Below are the code and all the weights of a small trained network. Each question names an input and a class and asks about switching units off, where a switched-off unit gives its printed mean instead of its output.

import numpy as np


def w(rows, s, z=0):
    codes = np.array(rows[::2]) - 128.0
    scale = np.full(codes.shape[1], s)
    scale[-1] = z or s
    return codes * scale


def norm(h):
    return h / np.sqrt((h * h).mean(-1, keepdims=True) + 1e-5)


def f(y):
    return np.maximum(y, 0)


def log_softmax(a):
    a = a - a.max(-1, keepdims=True)
    return a - np.log(np.exp(a).sum(-1, keepdims=True))


def net(x, mask):
    res = np.array(x, float).reshape(1, 7) / 4 @ E
    u = 0
    for l in range(3):
        y = f(norm(res) @ A[l][:, :-1].T + A[l][:, -1])
        res = res + np.where(mask[u : u + 6], y, B[l][:, -1]) @ B[l][:, :-1]
        u += 6
    return log_softmax(norm(res)[-1] @ U[:, :-1].T + U[:, -1])


A, B = {}, {}
E = w([
[135,78,91,126,116,87,170,98,120,88,84,127],'x0',
[142,131,176,128,124,101,91,103,142,89,109,250],'x1',
[168,104,145,174,127,87,97,147,98,138,154,112],'x2',
[128,130,138,122,101,135,132,106,74,167,101,145],'x3',
[161,124,95,157,138,147,94,102,148,150,100,131],'x4',
[125,126,131,133,124,125,129,122,133,132,130,127],'x5',
[156,82,154,105,148,136,149,148,157,169,117,122],'x6',
],0.014)
A[0] = w([
[160,71,190,46,175,88,149,165,179,203,91,129,1],'0.n1',
[116,173,144,133,125,112,98,100,106,91,115,146,121],'0.n2',
[71,111,254,83,120,83,168,171,96,67,151,125,35],'0.n3',
[186,127,158,105,152,128,108,141,197,38,162,123,89],'0.n4',
[151,142,167,83,99,140,128,102,47,187,100,167,84],'0.n5',
[183,101,188,157,154,105,113,150,84,107,140,134,68],'0.n6',
],0.011,0.0061)
B[0] = w([
[144,86,112,209,95,247,132,119,121,61,173,177,247],'0.n1',
[103,109,114,96,133,146,79,140,88,95,114,78,221],'0.n2',
[168,150,40,56,156,122,148,159,96,180,154,197,254],'0.n3',
[48,116,153,162,154,77,159,119,148,172,87,144,241],'0.n4',
[45,119,154,178,167,72,169,116,176,160,95,155,241],'0.n5',
[130,99,136,130,72,110,103,132,129,150,133,114,222],'0.n6',
],0.013,0.0052)
A[1] = w([
[154,235,245,108,135,179,60,160,164,189,167,184,30],'1.n1',
[236,93,122,91,81,52,208,68,140,39,63,163,3],'1.n2',
[206,142,85,176,167,141,37,46,198,169,57,154,26],'1.n3',
[131,91,111,112,121,115,107,80,169,131,120,205,81],'1.n4',
[144,196,161,31,104,207,174,104,210,98,59,166,63],'1.n5',
[193,116,241,69,146,84,110,95,148,76,141,216,66],'1.n6',
],0.012,0.0033)
B[1] = w([
[174,82,123,130,233,88,161,58,107,70,100,113,223],'1.n1',
[146,125,163,143,250,117,119,71,111,125,151,129,200],'1.n2',
[129,137,88,48,116,119,186,204,85,156,178,210,236],'1.n3',
[130,142,133,109,112,158,136,136,123,118,90,53,254],'1.n4',
[86,60,155,78,47,114,85,67,155,129,168,135,212],'1.n5',
[178,158,125,130,98,187,128,185,142,152,91,69,205],'1.n6',
],0.014,0.0072)
A[2] = w([
[218,112,156,171,98,44,90,164,114,134,156,138,4],'2.n1',
[126,105,105,108,141,144,148,78,122,110,144,138,186],'2.n2',
[183,150,163,107,119,130,89,146,172,85,82,176,67],'2.n3',
[128,147,120,132,149,83,119,180,252,79,159,151,42],'2.n4',
[137,157,159,103,124,114,85,148,125,87,52,186,160],'2.n5',
[104,233,91,160,95,102,86,86,81,34,149,170,46],'2.n6',
],0.017,0.0019)
B[2] = w([
[49,195,168,39,89,142,75,69,198,59,96,159,201],'2.n1',
[167,218,167,179,122,70,37,185,125,104,133,131,255],'2.n2',
[121,117,83,156,94,152,130,118,78,148,221,16,173],'2.n3',
[114,122,144,188,86,97,163,84,46,203,20,192,168],'2.n4',
[123,158,58,167,110,113,176,164,145,162,155,34,217],'2.n5',
[219,5,186,187,118,248,166,139,187,147,154,225,193],'2.n6',
],0.011,0.0083)
U = w([
[187,59,148,213,99,227,120,122,149,108,166,193,244],'0',
[155,146,86,108,109,160,142,146,131,147,124,2,230],'1',
[174,129,161,147,252,71,97,74,106,89,130,134,106],'2',
[148,160,67,51,121,104,152,185,100,163,169,233,15],'3',
[59,130,173,87,58,121,47,69,179,96,122,166,36],'4',
[59,115,132,212,122,84,175,110,135,193,45,181,17],'5',
],0.012,0.0011)

Each question gives the input, the list of numbers given to net, and the class t.
The units are the neurons (one row each of A and B). Each row of codes is followed by its name. A weight is (code - 128) times the scale printed after its matrix; where a second scale follows, it is the last column's (A, B and U).
mask holds one flag per neuron, layer by layer. A switched-off neuron (its flag False) gives its mean, the last column of its row in B, instead of its output. The means were averaged over made-up inputs and are rounded, as every weight is.
A unit's drop is (log p(t) with every unit on - log p(t) with that unit switched off) / (log p(t) with every unit on - log p(t) with every unit switched off).
The circuit of an input: a set's keep is (log p(t) with only the set's units on - log p(t) with every unit switched off) / (log p(t) with every unit on - log p(t) with every unit switched off). Starting from the 12 units with the biggest drops (on a tie, the unit counted first), units are removed one at a time, each time the one whose removal leaves the highest keep (on an exact tie, the one counted first), for as long as the keep stays at least 0.8.
units of the circuit, in order: the units of the circuit, biggest drop first
most important unit: the unit with the biggest drop
k most important neurons: the k neurons with the biggest drops, biggest first
top k neurons in layer l: the k neurons of layer l with the biggest drops, biggest first
input [-6,8,1,7,-6,-5,-2], class 1: most important unit => 1.n6
input [7,-3,2,-1,-8,-2,-1], class 3: 3 most important neurons => (0.n3, 1.n1, 1.n4)
input [3,4,-8,0,6,-8,1], class 4: 3 most important neurons => (1.n5, 0.n3, 1.n4)
input [-1,-4,-4,-8,0,5,7], class 5: top 2 neurons in layer 1 => (1.n4, 1.n6)
input [-4,8,2,4,-4,5,-7], class 1: 3 most important neurons => (1.n6, 2.n5, 0.n1)
input [2,-3,0,6,6,-3,-1], class 3: 2 most important neurons => (1.n3, 0.n4)
input [-8,7,6,7,-5,-8,-4], class 2: 2 most important neurons => (1.n1, 2.n1)
input [-2,8,3,-5,-7,-8,-7], class 1: top 2 neurons in layer 2 => (2.n5, 2.n3)
input [6,7,7,-5,-4,2,-3], class 1: top 2 neurons in layer 1 => (1.n6, 1.n4)
input [5,-6,-7,0,-2,6,-7], class 0: 2 most important neurons => (2.n6, 1.n4)
input [1,-5,3,-7,-5,-4,-3], class 5: units of the circuit, in order => (2.n4, 1.n4)
input [5,8,4,-3,-4,2,-8], class 0: 3 most important neurons => (2.n6, 0.n2, 1.n1)
input [2,2,5,1,-2,8,4], class 4: top 2 neurons in layer 2 => (2.n1, 2.n6)
input [5,-1,8,-6,6,8,-1], class 4: 2 most important neurons => (2.n1, 0.n3)
input [-7,2,-2,7,6,-3,1], class 2: units of the circuit, in order => (1.n1)
input [-5,-5,4,8,-8,-5,-7], class 3: 3 most important neurons => (0.n1, 0.n3, 0.n5)
input [3,8,5,-8,-4,-4,1], class 1: top 2 neurons in layer 1 => (1.n6, 1.n4)
input [-3,-4,4,-6,5,2,-2], class 5: 2 most important neurons => (2.n4, 0.n3)
input [-5,6,-8,6,-2,-2,6], class 4: 3 most important neurons => (1.n5, 2.n6, 0.n5)
input [-4,-3,1,-4,3,-5,7], class 0: units of the circuit, in order => (0.n1)
input [-8,-4,-3,-7,-7,0,-6], class 2: 2 most important neurons => (1.n1, 0.n1)
input [1,2,5,-5,-2,1,-4], class 4: 3 most important neurons => (0.n6, 2.n1, 0.n5)
input [-7,-1,-2,7,-4,-4,-4], class 2: 2 most important neurons => (1.n1, 0.n4)
input [-7,-4,8,-8,8,-4,1], class 3: 3 most important neurons => (1.n3, 0.n5, 1.n5)
input [0,4,8,6,7,8,4], class 4: top 3 neurons in layer 0 => (0.n6, 0.n3, 0.n5)
input [-3,2,-6,-6,-4,-5,-6], class 0: top 2 neurons in layer 0 => (0.n5, 0.n2)
input [3,-7,-5,7,-8,0,-5], class 3: top 2 neurons in layer 0 => (0.n3, 0.n4)
input [-4,6,-6,8,4,-5,1], class 5: units of the circuit, in order => (0.n5)
input [6,6,6,-3,1,-3,-2], class 1: top 3 neurons in layer 1 => (1.n6, 1.n4, 1.n1)
